The same points and some others measured another way (B), then each row and its match in B
B:
1: [-176 -126  431   88   68  -49   -8 -179  314 -341 -269  -38  101  150
  150   23  -68  -11  213  313 -276  -22  176]
2: [ 287  -98   -5  267   78   25 -240  246 -100  113  -59 -171   44  151
 -117   32 -143  267 -206  -90  117 -187 -192]
3: [-304    3  259  -24   60   18   85 -256  126 -165 -238  -74  139   21
   35   82   36 -133  220  213 -180   21  -26]
4: [ 162  -37  -88 -309  191  108   65  -96  -70  -52   59 -100  246 -212
  -63 -101   15  -16   52  216 -318  289  597]
5: [ -14    2  135  143  180  -35   -3  -49  -85  222   51 -240 -197  237
 -139   69  -82  139  -20   68   69 -153 -288]
6: [ -11  127  137  382  379 -352 -162   30  241 -366    1   32 -110  603
   -7  405 -391  115  313   25  190  -61 -187]
7: [-213   99    1 -124  392 -198   68 -243  148 -223  211   72  -86  200
  -37  274 -162  -95  463  225  -10  213  201]
8: [-277   48   57   27  154    2  -24 -166   42   -9   46  -40  -96    0
  -74  156   15   39  286   96   80  -71 -145]
9: [-150 -208  351 -248   15  105  204 -286   25  114 -141 -207   71  -55
   19 -175  102 -138  -19  390 -406   91  210]
10: [ 202  -42  153  207    6   22 -148  134   56 -239 -385 -121  361  103
   31   28 -120   84 -119   14 -153  -32   39]
11: [-228 -115  -87  -95 -134  162 -125  -42  -13  -60 -266   82  409 -314
  -22  130  133 -149   75  -31   44   15 -187]
12: [  24   77  -50 -299  191   62  165 -185 -110  -42  -40 -134  270 -117
  -87    2   22 -142   87  189 -293  303  371]
13: [ 128  -49  187  213  127   -8 -150   46  147 -231 -129 -103   73  118
   40    3 -126  213   68  121 -127  -82  184]
14: [ -62  140 -368 -118  375 -175 -111  -35    8 -194  279  184   78   78
 -133  390 -188  -56  397  -27  239  240   92]
15: [ 400   38  -63  129  271 -141 -134  185    1 -221  -58  -86  237  294
  -66  137 -297  110  -54    4  -72  140  230]
16: [-167 -202  296  -90   38  104   87 -205  -10  266    9 -226 -160  -21
  -40 -146   94   36  -12  291 -180 -106  -33]
17: [-103  189  -97 -103  276  -69  119 -156 -142   74   62 -126   47  125
 -176  210  -70  -97  161   47   28  144 -107]
18: [ -55   93   62  274  162  -74 -168   31   95 -196  -96  -38   28  180
  -36  217 -135  158  186  -22  128 -127 -187]
19: [ 218  -81   60  119   78   87 -139  107  -43   16  -84 -179   99   -6
  -63  -76  -52  214 -105   50  -94  -86  101]
20: [-259  240 -262 -344  387 -138  231 -306 -181  116  259  -26   10   81
 -228  334  -56 -281  333   88   83  336  -57]
21: [  31  -73  346  134  -69  160   50  -57  -83  144 -371 -353  137   41
  -47 -146   63   82 -231  123 -247 -169 -170]
22: [ -71   -8  -68 -159  156    5   40 -113  -92   66   23  -64  120  -12
 -116  119  -18  -96   81   86  -20  127   -9]
23: [-188 -423  294 -184   23  105   38 -207   18  425  206 -157 -336  -49
  -32 -197  108   59  -40  362 -129 -145  -20]
24: [  75  -47  147  172  263  -95  -61   -9  -16  167  193 -206 -306  312
 -113   48 -154  235   28  128   52 -149 -106]
25: [  25  113   23  197  -21   85 -131   75  -30 -222 -424 -105  422  -35
  -39  131  -24   30   -9 -108  -22  -50 -169]
26: [  63 -130  -56   -2  -69  128 -204  105   50 -229 -276   53  459 -231
   24   39   18    4    2   -9  -79   46  133]
27: [-232   96 -161  -70  130   64  -58 -108  -36  -55   34   34  105 -186
 -109  191   61  -15  284   -4  120   42  -81]
28: [ 170  143  -43   73  144   65   -3   38 -188   62 -119 -252  176   40
 -156   37  -49  106  -88  -33  -52   11  -39]
29: [   3  -64 -226  -31   83  116 -227   68  -24  -33  105   56  113 -263
  -88   72   30  148  144  -28  122  -13   98]
30: [-116 -191  331  -81 -114  188   90 -162   -9  100 -331 -224  196 -123
   13 -164  137  -62 -122  237 -316  -49  -15]
31: [ 197  229 -405   52   79  150 -139  182 -355  121 -115 -155  358 -184
 -270  157   13   91 -117 -295  194   17 -246]
32: [-233 -194  140 -300   82   52  143 -270  -13  187   64  -83  -15  -81
  -50  -27   81 -165   94  293 -179  104   70]
33: [ -62  206 -189   33  262  -79  -75  -37  -18 -197   22   31  146   43
 -116  292 -109    4  288  -51  135  106  -22]
34: [ -71  -17  268  100   93  -59  -13 -100  164 -260 -269  -73  190  168
   62   96  -98  -34  120  170 -183   16   41]
35: [ 114  272 -166  -30  244    8   87  -36 -256   60  -59 -233  196   71
 -219  151  -68   -9   -3  -57  -13  136  -59]
36: [ -23  105  -23  133  163  -71 -112   11   66 -264 -168   -1  232  116
  -36  241 -128    7  183  -26   49   36  -64]
37: [ -52  -36 -120  282 -150  221 -382  199  -20  -77 -245   14  260 -299
  -59   90   94  244   17 -223  240 -291 -335]
38: [  92 -153  157   45   83   50  -68    1   22   40  -46 -145   19   42
  -25  -63  -36  125  -53  153 -132  -61   96]
39: [-215 -149  124   88  -37   35 -172  -40  161 -174 -203   77  173  -58
   43  134    6  -14  161   65   39  -94 -155]
40: [  40  134  189  -97  193   27  222 -203  -97  -13 -174 -304  160  102
  -79  -40  -18  -60    1  213 -344  148  191]
41: [-159  127 -131 -269  297  -75   76 -229   91 -317   67  110  230  -66
  -23  219  -65 -185  422  181 -125  346  397]
42: [  27  341 -125  149  282 -101  -30  -12  -56 -262 -130  -87  233  173
 -127  306 -160   20  215  -91   68  103  -67]
43: [  17  312 -254 -352  495 -192  286 -242 -202  -15  207  -94  142  220
 -219  293 -182 -272  248  128  -93  482  242]
44: [ -70 -161 -263 -415  -60  248   21  -75 -265  299    0  -38  329 -455
 -158  -36  205 -183  -95   35  -53  182   32]
45: [ 184 -157 -170  191  148  -57 -376  256   61  -86  139  104   15   75
  -61  172 -192  242   56  -85  262 -111  -42]
46: [ 314    5 -150  -27  329 -100  -67   91 -100   33  212 -103   12  193
 -144   94 -218  126   -6   44    0  140  218]
47: [ 118  -15  -68   -3  -29  229  -74   61 -214  173 -149 -219  226 -234
 -140  -88  108  122 -166  -36  -64  -59  -51]
48: [ 255  -65   42  183  121   58 -147  139 -107  145   21 -234  -49   98
 -118  -61  -90  293 -153   12   -2 -158  -26]
49: [-104  310 -406  -19  248  -75  -88   -2 -131 -181   -9   92  310  -18
 -193  439 -101 -114  290 -207  271  191 -195]
50: [-158  143 -201 -244  244  -64   34 -165   21 -272    5  113  309  -81
  -66  265  -52 -208  351   79  -38  323  231]
51: [  67  -38  194   55  206   20   45  -84  -86  247  118 -301 -240  165
 -122  -85  -45  195  -44  188 -102 -111   -7]
52: [  86  -58  265  175   96    4  -93    1  135 -199 -187 -146   87  122
   49  -26  -92  162   35  162 -190  -73  160]
53: [ -80 -160   93 -205   85  146   62 -169  -81  248  110 -172  -78 -162
  -80 -136  116   40   16  241 -166   11  146]
54: [  -9  258  -84   19   99   61  -41  -43    8 -440 -374  -26  549 -142
  -22  172  -13  -67  204  -35 -155  186  202]
55: [-246 -304  431  -95   24   76  111 -266   62  296   33 -212 -271   48
    1 -162   97   20    5  381 -216 -142  -48]
56: [ -14 -269  170 -168  -93  228   37  -97 -110  292 -122 -219  103 -214
  -53 -212  156    3 -202  202 -237  -43   30]
57: [-271  174  -50  104  115  -11   -5 -105 -131   99  -98 -102   35   84
 -174  286   -2  -45  146  -93  228  -97 -531]
58: [-198 -143  346   94  120 -128   -9 -155  234 -170 -123  -20  -32  271
   77  124 -128  -44  182  247 -107  -42  -57]
59: [-104  119 -119  -42  139   93    5  -88 -184  165   41 -145   28 -103
 -184   95   60   44   91  -18   80  -14 -161]
60: [ -62  -79  215  197   21   51 -159  -12  150 -183 -207  -66   89   20
   41   24  -29  151  101  101  -64 -150  -17]
61: [ -89  168  -49  168  287 -135 -106  -34   66 -187   48    0  -21  205
  -90  296 -160   93  299  -13  163  -10 -114]
62: [-196    0  -60   31  123  -66 -116  -52   53  -95  -20   81   89   56
  -62  267  -69  -56  222   -7  163    2 -220]
63: [  -2  -40  410  209  107  -44  -31  -85  215 -264 -269 -160   69  229
   87  -12 -117  107   92  227 -250  -84  119]
64: [-103  301 -134  -20   48   90  143  -91 -368  201 -323 -273  352    6
 -256  217   52 -191 -112 -176   60   55 -528]
65: [ -87 -196   14 -314  125   35   57 -164   -5   81  104  -12   83  -89
  -39   -3   13 -134   90  249 -162  186  229]
66: [  -2 -404  -29  -59  -39  111 -306   90  143  -27   99  145   67 -247
   44  -47   23  136   64  123   42  -66  174]
67: [ 140 -268  216  118   12  148 -149   60   12  175   22 -213 -127  -42
  -25 -206   25  306 -139  172 -112 -219   83]
68: [  92  178   93  346  101   17 -176   98   72 -346 -325 -119  254   92
   -6  127 -108  204  105  -61  -27 -112  -25]
69: [-222 -249  156 -246   62   62  115 -234  -62  343  122 -126 -142  -20
  -89  -39   80 -110    5  267  -97    5  -99]
70: [ 202 -155  406  195  -75  159  -33   50    3   20 -404 -349  183   61
   32 -231    8  174 -292  165 -351 -175   59]
71: [-156 -162  305  -81  125   25  113 -231   18  215   69 -212 -216   99
  -41  -85   26   27   45  312 -176  -66   -3]
72: [-256  116  399  323  -14  -17    1 -131  140 -237 -525 -174  191  230
   41  160  -42  -20  107   54  -89 -178 -393]

[  35  -57 -459   79  145 -331  172  476  452  234  -16 -117  255   49
  210 -187 -370  406  295 -158  104 -426  164 -363   19  361  -29 -202
 -159  -75 -216 -698] -> 15
[  50  -70 -300   76 -131 -164 -178   78  106  100   13 -145   81  151
  -27    0 -156   63  295  -84   94 -182  -27  -23  -69  115  100 -105
 -100  -52 -351 -481] -> 28
[ -95 -198  308  -84  112  -97  134   27  -46  107  389   -3  266 -252
  118  -91  -80 -320 -359   53 -136  366 -189  141  244   22  -46   21
 -120  148   14   87] -> 60
[-302 -137 -463    1  113 -379 -274   37    0   74  145   74   77  -85
   62 -212 -229  101   57 -248   18 -206 -214   46    1  226  143 -403
  -80  160  -89 -117] -> 67
[  81   31 -302  109 -245 -110 -195  110   24  120   42 -125   -4  348
 -156   51 -102  156  314  -76   61 -204  107  -49 -150  109   75   -7
  -56 -123 -336 -611] -> 35
[-273  -30 -325 -192 -157 -270   65  115   96  121  350  267  300  189
  380 -228 -148  208  155   94  257 -119  348 -228 -275   60   47  311
 -171  -94   -8 -337] -> 42
[ -65 -367 -122   10  168 -402  -99  -21   84  199  151 -133  142 -245
  -78 -118 -328 -226  -18 -224   12    2 -592  297  310  195   54 -634
  -98  191 -499 -192] -> 2
[ 284 -206  621   78  264   11  367  207   86  219  252 -316  245 -315
 -147   24 -163 -385 -427   -9 -328  401 -412  193  577  119 -173 -236
  -94  121 -231 -149] -> 13
[ -88  563   44 -298   58  105  122   92 -230 -102  250  290  378   77
  297 -392   22  329 -123  129  -42 -215  290 -348 -291  -67  182  358
 -184 -114  412   62] -> 7
[ 121  -73  754 -157  178   29  296  -73 -258  147  456  -57  290 -263
 -151  -90  -69 -474 -573   70 -264  484 -508  348  440  -71  -76 -147
 -101  126 -171  147] -> 61
[-275  136 -628 -182 -127 -393 -322 -131 -163   63  153  260  109  280
   11 -308 -238  344  355 -187  284 -512 -105   -6 -350  105  268 -310
  -98  -66 -306 -324] -> 51
[ -17  -57  222 -114   56  -37  181   95   31   72  298   -4  324 -158
  225 -124  -75 -164 -193  113  -59  202   -8  -46  114   -3   -5  177
 -171   39   38  -41] -> 36
[ 348  114  227  160 -167  273 -181   -4  -90  -55  -54 -364   29   45
 -214  189  102 -261   40   61 -203  143  -91   99   56  -97  124  131
  -88  -29 -164 -214] -> 30
[ 226  359 -111  160 -222  220 -226  156 -123  -46  -62 -198  -37  358
 -237  106  102  206  176  -20 -169 -177  253 -154 -199   22  126  206
  -41 -156    7 -438] -> 9
[ 280  -85   95   30 -209    5 -173 -149  -37   65   -4 -283   99   72
 -168   92  -83 -300  228   24   74   31 -312  237   56  -91  161 -126
 -120  -52 -579 -337] -> 21
[ -68  322 -224 -146 -127    8 -385 -211 -317 -157   40   91  115  106
    4 -204   11   83  167  -34   51 -267 -114   24 -307 -111  352  -35
 -121  -32  -25   30] -> 16
[-138 -337 -340   88  -26 -332  100  330  364  242  207  -58  193   37
  233  -34 -243   92  125  -47   91  -21  212 -177   47  262 -107   49
 -122   10 -165 -538] -> 10
[-159  -23 -249 -137   27 -237  102  176  163   94  208  118  334  -27
  360 -257 -195  164  102   16  137 -156  150 -222  -99  119   65   88
 -188  -23   -2 -251] -> 52
[  24 -183   61  267  154  104   26  404  279    3   61 -315  119 -316
  204  106   26 -172 -226   -3 -360  313  200 -194  255  165  -94  230
 -115  182  340  -72] -> 26
[  80  -26 -211  328 -125   26 -420  114 -101   26  -36 -301 -228  160
 -393  218   23  -33   52 -218 -291   15  -65  113   54  149   67 -169
   31   76 -107 -340] -> 56
[  61 -130  672 -170 -143   57  -85 -433 -526   53  469  -25  104  -76
 -339   53   74 -688 -428  103 -165  578 -619  628  255 -254   78 -104
  -48  105 -367  220] -> 57
[-247  -69  -55   86  -71  116 -272   74  -75 -163  210  -29   77 -186
  260   33  198 -208 -224   81 -243  349  269  -92  -72  -43   92  463
 -111  183  532  237] -> 11
[-587  -59 -584   -1  147 -264 -295  212   46  -96  235  246  112 -209
  447 -268  -41  226 -114 -149 -106  -77  295 -284 -190  218  119  124
 -119  236  623  182] -> 29
[ 128  162 -268  492 -107  311 -591  249  -68 -189 -243 -432 -302   62
 -290  300  228   29   32 -191 -491   21  209 -109  -36  120  133  107
   29  112  348 -162] -> 44
[-255 -366 -207   11 -162 -247  -17  146  183  152  328   40  173   15
  278   10 -100 -107   25   67   94  219  238  -57  -25   89  -60  288
 -126   47  -36 -299] -> 25
[-116   63  105 -106   49  -23   69   94  -62   10  303   83  257  -95
  211 -156  -18  -41 -198   76 -104  128   89  -85    5    3   46  199
 -140   47  194   16] -> 33
[ -32 -201 -316  236 -102 -107 -371  101   70   27   -7 -241  -88    8
  -98  129  -46  -98  131 -152 -114   13  -43   60   32  138   95 -109
  -50   99 -126 -288] -> 47
[  50  317 -172    2  -66  102 -233   40 -106 -133  -42  -55  133   69
   73 -114   40  143  142  -13  -67 -211  120 -167 -220  -30  246  137
 -133  -42  122 -111] -> 22
[-439  284 -406 -179  138 -147  -50  227  -65  -76  286  366  274  -22
  455 -412  -47  442 -104  -39  -39 -242  407 -412 -304  140  136  258
 -162   49  602   73] -> 14
[-452  125 -639 -169 -217 -231 -465 -141 -185 -123  180  315  102  164
  268 -257  -18  227  256  -38  202 -286  213 -118 -485  -18  309  162
 -126   13  164  -12] -> 59
